Below is a small trained network, with its code and all its weights. Each question gives an input and a target symbol and asks what happens when units are switched off, that is, made to give their printed mean instead of their output.

import numpy as np


def w(rows, s, z=0):
    codes = np.array(rows[::2]) - 128.0
    scale = np.full(codes.shape[1], s)
    scale[-1] = z or s
    return codes * scale


def norm(h):
    return h / np.sqrt((h * h).mean(-1, keepdims=True) + 1e-5)


def f(y):
    return np.maximum(y, 0)


def softmax(a):
    e = np.exp(a - a.max(-1, keepdims=True))
    return e / e.sum(-1, keepdims=True)


def log_softmax(a):
    a = a - a.max(-1, keepdims=True)
    return a - np.log(np.exp(a).sum(-1, keepdims=True))


def net(x, mask):
    ids = ['δζθλπστψ'.index(c) for c in x.split()]
    T = len(ids)
    res = E[ids] + P[:T]
    r = norm(res)
    for j in range(2):
        rows = slice(4 * j, 4 * j + 4)
        q, k, v = (r @ M[0][rows].T for M in (Q, K, V))
        z = softmax(np.where(np.tri(T) > 0, q @ k.T / 4**0.5, -1e9)) @ v
        o = O[0][rows]
        res = res + np.where(mask[j], z, o[:, -1]) @ o[:, :-1]
    y = f(norm(res) @ A[0][:, :-1].T + A[0][:, -1])
    res = res + np.where(mask[2:6], y, B[0][:, -1]) @ B[0][:, :-1]
    return log_softmax(norm(res)[-1] @ U[:, :-1].T + U[:, -1])


Q, K, V, O, A, B = {}, {}, {}, {}, {}, {}
E = w([
[135,151,105,150,180,109],'δ',
[233,56,88,122,73,158],'ζ',
[100,123,160,62,193,127],'θ',
[145,65,165,102,35,156],'λ',
[77,188,146,147,144,95],'π',
[84,121,124,61,116,229],'σ',
[152,155,126,114,154,9],'τ',
[99,3,216,171,109,70],'ψ',
],0.023)
P = w([
[79,107,112,165,160,143],'0',
[254,237,196,166,181,144],'1',
[68,114,54,95,184,138],'2',
[85,101,148,160,139,164],'3',
[132,133,144,150,139,121],'4',
[122,101,130,117,166,133],'5',
[107,111,131,141,142,133],'6',
[124,109,131,148,146,130],'7',
[129,98,132,152,119,143],'8',
[112,128,127,133,162,124],'9',
[114,109,127,135,139,140],'10',
[121,116,129,153,104,146],'11',
[118,131,127,114,207,125],'12',
],0.0092)
Q[0] = w([
[116,134,195,121,133,150],'H0',
[21,11,70,138,131,78],'H0',
[46,100,35,127,114,173],'H0',
[102,76,205,254,166,219],'H0',
[175,146,191,196,150,197],'H1',
[173,184,143,64,137,125],'H1',
[141,182,83,92,93,140],'H1',
[103,130,125,239,169,219],'H1',
],0.011)
K[0] = w([
[59,86,125,150,136,109],'H0',
[222,200,152,10,113,81],'H0',
[204,138,165,124,151,74],'H0',
[92,143,21,94,95,71],'H0',
[104,59,230,217,229,164],'H1',
[174,191,160,153,86,136],'H1',
[120,219,87,93,99,210],'H1',
[99,81,124,150,117,175],'H1',
],0.011)
V[0] = w([
[127,181,52,230,137,145],'H0',
[39,238,159,129,96,129],'H0',
[130,76,162,184,252,136],'H0',
[167,105,67,62,212,168],'H0',
[96,85,91,147,155,90],'H1',
[100,83,162,239,132,229],'H1',
[55,80,124,85,92,115],'H1',
[143,145,138,114,170,163],'H1',
],0.016)
O[0] = w([
[172,202,82,85,123,103,41],'H0',
[60,186,163,160,153,130,115],'H0',
[88,92,42,114,154,109,207],'H0',
[185,127,127,141,168,190,139],'H0',
[151,139,115,132,169,113,190],'H1',
[116,158,87,7,154,133,3],'H1',
[140,134,190,142,181,98,131],'H1',
[116,135,114,94,133,167,111],'H1',
],0.015,0.0075)
A[0] = w([
[85,151,155,2,143,248,2],'N0',
[169,76,131,148,162,15,132],'N1',
[149,92,136,130,2,152,159],'N2',
[150,157,111,156,229,135,110],'N3',
],0.011,0.0033)
B[0] = w([
[229,165,208,227,208,17,188],'N0',
[163,160,76,196,111,139,254],'N1',
[88,238,219,72,63,122,216],'N2',
[109,188,50,1,128,115,182],'N3',
],0.0089,0.0074)
U = w([
[124,151,27,118,133,148,215],'δ',
[205,113,89,116,99,165,154],'ζ',
[43,53,87,169,184,255,136],'θ',
[70,91,179,88,80,122,253],'λ',
[25,191,104,142,123,113,185],'π',
[175,192,181,145,211,190,87],'σ',
[161,165,75,242,115,88,152],'τ',
[82,15,81,80,118,3,53],'ψ',
],0.008,0.0035)

Each question gives the input, a string of symbols that net reads in full, and the target symbol t.
The units are the heads (4 rows each of Q, K, V and O) and the neurons (one row each of A and B). Each row of codes is followed by its name. A weight is (code - 128) times the scale printed after its matrix; where a second scale follows, it is the last column's (O, A, B and U).
mask holds one flag per unit, heads first, then neurons. A switched-off unit (its flag False) gives its mean, the last column of its rows in O or B, instead of its output. The means were averaged over made-up inputs and are rounded, as every weight is.
A unit's drop is (log p(t) with every unit on - log p(t) with that unit switched off) / (log p(t) with every unit on - log p(t) with every unit switched off).
The circuit of an input: a set's keep is (log p(t) with only the set's units on - log p(t) with every unit switched off) / (log p(t) with every unit on - log p(t) with every unit switched off). Starting from all 6 units, units are removed one at a time, each time the one whose removal leaves the highest keep (on an exact tie, the one counted first), for as long as the keep stays at least 0.8.
circuit, biggest first: the units of the circuit, biggest drop first
k most important neurons: the k neurons with the biggest drops, biggest first
which heads matter: for each layer, one digit per head in row order, 1 if its drop is at least 0.15 and else 0, layers parted by /
drop of u: that unit's drop, to one decimal
input ψ π λ, target π: circuit, biggest first => (H0)
input ψ λ δ, target λ: which heads matter => 11
input ζ τ σ, target σ: circuit, biggest first => (N0, H1)
input π π π λ ζ, target λ: circuit, biggest first => (H1, H0, N2)
input ζ λ θ λ θ τ σ δ, target δ: which heads matter => 01
input π λ δ ψ, target δ: circuit, biggest first => (H0, H1)
input θ τ θ δ π δ θ ψ θ σ, target σ: which heads matter => 01
input λ δ π, target δ: which heads matter => 10
input λ ψ θ ψ θ, target ψ: circuit, biggest first => (H0, H1)
input λ σ θ, target σ: circuit, biggest first => (H1, N0, H0)
input δ π θ θ τ δ λ λ σ θ, target θ: circuit, biggest first => (H0, N0)
input π ψ π λ δ τ θ σ π λ λ δ, target δ: 2 most important neurons => (N3, N2)
input θ λ θ π, target θ: 2 most important neurons => (N2, N0)
input θ ζ σ, target ζ: circuit, biggest first => (H0)
input δ θ ψ λ, target ψ: 2 most important neurons => (N0, N1)
input δ λ σ ψ, target σ: circuit, biggest first => (H0, H1)
input δ ψ π, target ψ: drop of H0 => 0.6
input τ π ψ ψ, target ψ: drop of N0 => 0.1
input λ δ ζ, target δ: drop of N0 => 0.0
input λ ψ σ, target ψ: circuit, biggest first => (H0)
input π λ π, target λ: circuit, biggest first => (H0, H1)
